Tened: [-7,-13,-26,-27]
veref: [5,-58,7,-46]
folu: [9,31,-18,50]
sakap: [49,14,-3,13]
Deba: [0,8,-2,8]
bagef: [-26,54,22,-7]
vegok: [22,-56,-15,-4]
has: [-16,-4] => no
loc: [50] => folu, 4
has: [-58,7,-46] => yes
loc: [-27] => Tened, 4
loc: [0] => Deba, 1

Lavu: [-2,-1,1,-2,0,20,45,6,1,-3,2]
vud: [3,1,-1,3,0,-5,-2,-1,1,35,33]
Dazam: [3,1,1,3,9,53,7,-1,1,3,2]
Bar: [34,0,-2,3,0,-5,-2,-1,1,29,41]
kop: [-2,0,2,-2,0,12,45,20,-4,-3,2]
tisup: [3,-2,-1,3,0,4,-2,34,33,3,-5]
Vegem: [34,3,0,3,0,-5,-2,-1,1,3,26]
zekol: [3,-1,1,-2,0,28,35,6,1,-3,2]
pibed: [3,-1,1,-2,0,28,-2,40,23,3,-5]
rire: [3,-1,1,-2,0,28,-2,6,1,-3,2]
has: [0,-5] => yes
loc: [12] => kop, 6
has: [4,-2,34,33] => yes
has: [-1,1] => yes
[3,-1,1,-2,0,28,-2,40,23,3,-5] => pibed
has: [40,-2,28,0,-2] => no
has: [0,20,46] => no

Gafek: [-20,-26,16,-4]
miti: [-22,-48,23,44]
Tupi: [24,-6,-21,12]
bib: [-22,-46,10,43]
kefon: [-24,-34,-9,33]
Feku: [-24,-12,3,-2]
gekon: [-23,-48,23,25]
mogi: [-6,1,-21,-4]
Mubet: [-12,-15,-2,17]
has: [-48,22] => no
has: [-23,-48,23] => yes
has: [-21,-46,10,43] => no
has: [-22,-46,10,43] => yes
loc: [10] => bib, 3
loc: [3] => Feku, 3

kiru: [12,-21,-19,13,-31]
razos: [-21,-20,13,12,-14]
fop: [-7,9,5,-8,-5]
digu: [-16,-15,10,-16,-10]
lom: [-21,-20,13,-22,-14]
nava: [5,4,-3,5,3]
ledup: [-19,-18,12,-20,-13]
vofek: [12,12,-8,13,8]
loc: [10] => digu, 3
has: [12,12,-8,13] => yes
loc: [-5] => fop, 5
has: [-20,13,12] => yes
[-16,-15,10,-16,-10] => digu
has: [-3,4,5] => no
loc: [-7] => fop, 1

Siv: [17,7,10,5,17,10,1,3,19,0,-1,17,-19,26,-15,-6,-2,-21,6,0,13,-33,-7,-1,-21,11,15]
gen: [2,-1,-6,-4,-2,0,5,-4,0,-1,1,-6,-2,7,-1,3,-1,-9,4,-4,2,-1,7,3,9,-1,-2]
norav: [17,9,-20,-9,-10,6,21,-35,3,-5,-14,14,-8,-1,-17,-23,1,15,-19,3,-2,4,11,-15,-4,14,-9]
mufum: [16,9,6,-13,-8,7,-8,-12,14,-2,-12,0,-6,3,-18,18,-7,20,-21,0,-14,-7,18,0,0,-30,14]
pinup: [-17,13,23,2,-11,-5,26,-20,-9,24,-6,26,5,13,9,18,2,-8,-1,-19,-12,-14,-4,-8,5,7,4]
sodo: [8,4,-5,-2,-25,-10,-9,2,19,19,-7,-12,8,-3,-6,-7,5,-19,-20,-20,-18,-14,-2,9,-10,17,3]
lir: [-15,19,-35,-16,33,-52,25,-40,-33,43,12,-23,-32,42,15,-39,-10,21,-48,-9,12,-41,19,28,-55,-42,-30]
Fomaf: [-3,0,3,-12,-6,-5,1,-4,6,2,-2,-3,-1,10,-6,-2,-3,-4,6,0,10,4,3,5,2,0,-4]
Mitag: [-9,20,24,-6,-22,-22,27,-18,-23,6,-14,25,-1,11,6,15,-14,-20,-2,-12,-18,-14,27,1,9,-1,7]
[-3,0,3,-12,-6,-5,1,-4,6,2,-2,-3,-1,10,-6,-2,-3,-4,6,0,10,4,3,5,2,0,-4] => Fomaf
has: [7,-7] => no
has: [-6,-1] => no
has: [6,9,16] => no

norin: [3,3,0,2,1,3]
Razi: [-7,-46,8,-45,19,-25]
fizip: [33,52,13,53,13,14]
nure: [2,52,0,2,1,3]
loc: [-45] => Razi, 4
loc: [8] => Razi, 3
loc: [-25] => Razi, 6
has: [33,51] => no
has: [0,2,1,3] => yes
[-7,-46,8,-45,19,-25] => Razi
has: [0,2] => yes

genom: [59,-50,-16,-25,-19,-6,-20,-17,-24,-20,-15,-2,-17,18,3,51,14,-24]
rulam: [0,6,1,-9,-5,1,-4,-9,3,-4,15,4,-9,-3,-6,7,-2,-10]
masub: [-2,-6,-9,-21,16,1,6,10,10,15,-10,12,8,-3,10,-4,6,5]
vel: [-28,-9,-14,4,3,-26,2,16,-6,-25,3,24,-9,30,-8,13,-22,-8]
loc: [-22] => vel, 17
loc: [0] => rulam, 1
has: [-2,-17,18] => yes
loc: [2] => vel, 7
loc: [13] => vel, 16

giz: [-4,4,-32,-18]
Disub: [-27,-53,-46,-49]
Modu: [-27,-53,-54,-42]
has: [-4,4] => yes
loc: [-46] => Disub, 3

